Below are the code and all the weights of a small trained network. Each question names an input and a target symbol and asks about switching units off, where a switched-off unit gives its printed mean instead of its output.

import numpy as np


def w(rows, s, z=0):
    codes = np.array(rows[::2]) - 128.0
    scale = np.full(codes.shape[1], s)
    scale[-1] = z or s
    return codes * scale


def softmax(a):
    e = np.exp(a - a.max(-1, keepdims=True))
    return e / e.sum(-1, keepdims=True)


def log_softmax(a):
    a = a - a.max(-1, keepdims=True)
    return a - np.log(np.exp(a).sum(-1, keepdims=True))


def net(x, mask):
    ids = ['αβγδεζηθμξπσφψω'.index(c) for c in x.split()]
    T = len(ids)
    res = E[ids] + P[:T]
    u = 0
    for l in range(2):
        r = res
        for j in range(3):
            rows = slice(4 * j, 4 * j + 4)
            q, k, v = (r @ M[l][rows].T for M in (Q, K, V))
            z = softmax(np.where(np.tri(T) > 0, q @ k.T / 4**0.5, -1e9)) @ v
            o = O[l][rows]
            res = res + np.where(mask[u + j], z, o[:, -1]) @ o[:, :-1]
        u += 3
    return log_softmax(res[-1] @ U[:, :-1].T + U[:, -1])


Q, K, V, O = {}, {}, {}, {}
E = w([
[42,122,36,102,109,159],'α',
[165,168,143,2,22,87],'β',
[13,145,127,64,247,172],'γ',
[106,163,85,168,169,170],'δ',
[110,185,59,110,135,106],'ε',
[138,124,84,142,77,95],'ζ',
[122,126,177,140,197,79],'η',
[88,90,75,128,181,162],'θ',
[32,104,244,175,102,140],'μ',
[36,126,75,197,183,111],'ξ',
[97,138,40,108,182,135],'π',
[132,212,173,22,154,202],'σ',
[102,175,90,138,73,138],'φ',
[105,110,165,16,83,236],'ψ',
[71,58,116,82,134,74],'ω',
],0.017)
P = w([
[169,131,99,214,165,135],'0',
[50,165,76,137,92,93],'1',
[42,157,87,126,98,89],'2',
[43,150,94,109,110,88],'3',
[41,138,104,106,121,87],'4',
[37,138,107,88,119,84],'5',
[32,123,115,85,130,81],'6',
[33,117,120,72,133,77],'7',
[26,111,128,62,134,74],'8',
[22,108,135,48,140,75],'9',
[13,92,145,45,151,76],'10',
[10,83,155,39,147,63],'11',
[2,75,160,24,155,68],'12',
[2,72,163,13,161,67],'13',
],0.011)
Q[0] = w([
[173,127,218,144,84,152],'0.h0',
[167,135,195,121,102,136],'0.h0',
[227,137,252,145,83,195],'0.h0',
[90,143,119,119,164,121],'0.h0',
[158,107,132,142,106,115],'0.h1',
[140,134,102,109,177,122],'0.h1',
[136,139,138,165,117,161],'0.h1',
[165,163,98,112,160,140],'0.h1',
[138,93,168,143,97,142],'0.h2',
[91,141,107,163,177,142],'0.h2',
[151,124,124,135,92,109],'0.h2',
[149,74,120,113,168,163],'0.h2',
],0.02)
K[0] = w([
[136,153,39,216,108,164],'0.h0',
[177,151,4,195,101,148],'0.h0',
[133,181,32,215,92,181],'0.h0',
[144,130,162,100,172,128],'0.h0',
[123,137,141,148,47,99],'0.h1',
[154,116,106,91,150,89],'0.h1',
[55,75,131,125,92,109],'0.h1',
[135,141,98,84,96,115],'0.h1',
[145,172,164,99,107,144],'0.h2',
[128,79,184,211,208,94],'0.h2',
[145,149,71,82,98,103],'0.h2',
[58,137,148,57,166,128],'0.h2',
],0.016)
V[0] = w([
[168,206,145,60,137,255],'0.h0',
[69,227,231,161,55,125],'0.h0',
[40,111,140,187,197,207],'0.h0',
[98,17,74,137,32,196],'0.h0',
[170,156,127,89,145,132],'0.h1',
[146,95,197,178,56,149],'0.h1',
[237,80,160,150,209,152],'0.h1',
[66,22,169,100,193,162],'0.h1',
[172,22,138,224,119,134],'0.h2',
[106,19,103,110,126,58],'0.h2',
[123,96,118,51,75,200],'0.h2',
[78,174,194,112,155,54],'0.h2',
],0.0089)
O[0] = w([
[102,219,120,91,154,228,49],'0.h0',
[108,159,254,124,127,112,203],'0.h0',
[82,90,173,114,241,123,238],'0.h0',
[16,49,95,151,53,226,108],'0.h0',
[145,171,127,159,110,152,87],'0.h1',
[178,116,203,91,198,147,2],'0.h1',
[182,158,58,107,140,163,8],'0.h1',
[78,162,86,49,141,88,215],'0.h1',
[182,95,186,61,138,159,97],'0.h2',
[148,167,124,79,71,110,187],'0.h2',
[86,155,120,128,126,194,62],'0.h2',
[148,170,147,184,88,111,252],'0.h2',
],0.009,0.0067)
Q[1] = w([
[127,134,110,13,47,145],'1.h0',
[23,127,121,90,160,66],'1.h0',
[101,137,118,95,98,51],'1.h0',
[144,155,139,115,159,148],'1.h0',
[168,104,192,189,150,168],'1.h1',
[49,122,172,178,135,89],'1.h1',
[111,200,181,149,89,108],'1.h1',
[194,94,94,117,214,202],'1.h1',
[144,78,161,48,85,119],'1.h2',
[177,128,1,106,20,120],'1.h2',
[141,175,155,123,109,126],'1.h2',
[103,207,122,184,115,82],'1.h2',
],0.0063)
K[1] = w([
[153,103,108,119,137,127],'1.h0',
[190,117,52,185,177,147],'1.h0',
[191,125,86,142,144,136],'1.h0',
[117,164,82,138,156,110],'1.h0',
[121,117,147,86,50,86],'1.h1',
[163,44,119,111,254,154],'1.h1',
[108,96,131,197,196,174],'1.h1',
[47,179,86,103,79,52],'1.h1',
[134,101,151,72,89,116],'1.h2',
[85,148,85,89,78,63],'1.h2',
[164,172,137,138,90,155],'1.h2',
[207,95,124,179,119,115],'1.h2',
],0.0081)
V[1] = w([
[99,187,164,67,53,106],'1.h0',
[199,51,105,83,99,143],'1.h0',
[185,185,79,148,156,116],'1.h0',
[78,166,8,81,165,73],'1.h0',
[110,174,107,253,106,187],'1.h1',
[95,172,169,143,160,53],'1.h1',
[108,189,120,44,33,68],'1.h1',
[160,147,172,45,149,200],'1.h1',
[123,148,69,226,206,159],'1.h2',
[168,87,125,234,82,143],'1.h2',
[138,138,174,238,125,144],'1.h2',
[156,140,133,98,129,195],'1.h2',
],0.0082)
O[1] = w([
[104,173,84,67,91,130,32],'1.h0',
[126,135,81,207,111,80,131],'1.h0',
[254,97,175,158,115,95,145],'1.h0',
[164,169,173,151,125,170,249],'1.h0',
[178,78,111,68,118,191,85],'1.h1',
[116,134,168,15,124,87,170],'1.h1',
[137,178,105,108,35,116,5],'1.h1',
[128,142,29,152,211,100,78],'1.h1',
[155,99,175,64,193,169,103],'1.h2',
[150,96,106,66,91,106,114],'1.h2',
[150,112,126,9,71,178,128],'1.h2',
[94,87,169,136,112,61,30],'1.h2',
],0.0077,0.015)
U = w([
[117,48,152,133,192,149,1],'α',
[99,60,93,151,105,95,229],'β',
[80,45,115,79,136,182,162],'γ',
[114,211,136,150,71,137,207],'δ',
[45,92,246,132,131,128,26],'ε',
[184,140,202,188,119,206,78],'ζ',
[189,174,148,121,161,48,224],'η',
[91,136,82,143,212,165,94],'θ',
[117,111,132,75,73,122,149],'μ',
[132,254,188,95,154,181,130],'ξ',
[153,89,198,88,84,192,107],'π',
[47,150,161,133,116,243,216],'σ',
[124,144,136,202,184,161,43],'φ',
[152,115,111,62,190,172,199],'ψ',
[76,174,141,83,213,105,127],'ω',
],0.0054,0.0062)

Each question gives the input, a string of symbols that net reads in full, and the target symbol t.
The units are the heads (4 rows each of Q, K, V and O). Each row of codes is followed by its name. A weight is (code - 128) times the scale printed after its matrix; where a second scale follows, it is the last column's (O and U).
mask holds one flag per head, layer by layer. A switched-off head (its flag False) gives its mean, the last column of its rows in O, instead of its output. The means were averaged over made-up inputs and are rounded, as every weight is.
A unit's drop is (log p(t) with every unit on - log p(t) with that unit switched off) / (log p(t) with every unit on - log p(t) with every unit switched off).
The circuit of an input: a set's keep is (log p(t) with only the set's units on - log p(t) with every unit switched off) / (log p(t) with every unit on - log p(t) with every unit switched off). Starting from all 6 units, units are removed one at a time, each time the one whose removal leaves the highest keep (on an exact tie, the one counted first), for as long as the keep stays at least 0.8.
circuit, biggest first: the units of the circuit, biggest drop first
most important unit: the unit with the biggest drop
heads that matter: for each layer, one digit per head in row order, 1 if its drop is at least 0.15 and else 0, layers parted by /
drop of u: that unit's drop, to one decimal
input θ μ β ζ β η π ω ω, target β: heads that matter -> 100 / 000
input δ ξ ω ε, target β: most important unit -> 0.h0
input μ η μ ψ ξ π ε ξ ω γ π, target ω: circuit, biggest first -> [1.h1 0.h0]
input μ μ μ β ζ ξ, target ω: heads that matter -> 011 / 110
input μ ω ε π σ γ, target ω: heads that matter -> 100 / 010
input ξ ξ ε π σ ζ φ, target ξ: heads that matter -> 100 / 000
input β π ζ μ γ π σ δ π θ ω ζ π, target μ: circuit, biggest first -> [1.h1 0.h1 0.h0 1.h0]
input φ δ σ π ω ξ η μ ζ ξ β ω φ θ, target γ: circuit, biggest first -> [0.h1 1.h1 1.h0]
input ζ ε ψ θ ξ, target β: heads that matter -> 011 / 101
input ε ξ ξ ξ μ θ, target ε: heads that matter -> 100 / 000
input σ α π α δ, target ξ: heads that matter -> 100 / 100
input μ ε δ μ ω ε η π ξ γ ψ α σ ζ, target ω: heads that matter -> 011 / 010
input μ π ψ, target ω: heads that matter -> 010 / 010
input ψ ξ ξ δ, target σ: circuit, biggest first -> [0.h0]
input ψ π ξ δ φ, target σ: heads that matter -> 100 / 100
input α θ θ, target σ: circuit, biggest first -> [1.h0 1.h1 0.h0]
input θ μ η, target φ: heads that matter -> 111 / 111
input γ η φ η ξ, target ξ: heads that matter -> 010 / 101
input φ ω ξ η π ξ γ μ μ, target γ: circuit, biggest first -> [0.h1 1.h2 1.h1 1.h0]
input μ η π γ γ μ ε, target ω: circuit, biggest first -> [1.h1 1.h0 0.h1]
input π μ π ξ α σ δ σ θ ψ η σ, target ζ: heads that matter -> 110 / 110
input ξ ω γ δ ξ ξ π β ε, target δ: heads that matter -> 100 / 001
input π β ε σ π ε, target ξ: circuit, biggest first -> [0.h0]
input μ π σ δ ε π η φ, target ω: circuit, biggest first -> [1.h1 1.h0 0.h1 0.h2]
input η μ π α μ σ η α β α η σ μ, target η: circuit, biggest first -> [0.h0 0.h1 1.h0]
input α π β ω ε, target σ: circuit, biggest first -> [1.h0 0.h2 0.h1]
input ζ ξ σ α π ψ ω ξ η η μ φ, target β: most important unit -> 0.h1
input φ δ π η σ ξ π ε π π, target ξ: drop of 0.h0 -> 2.0
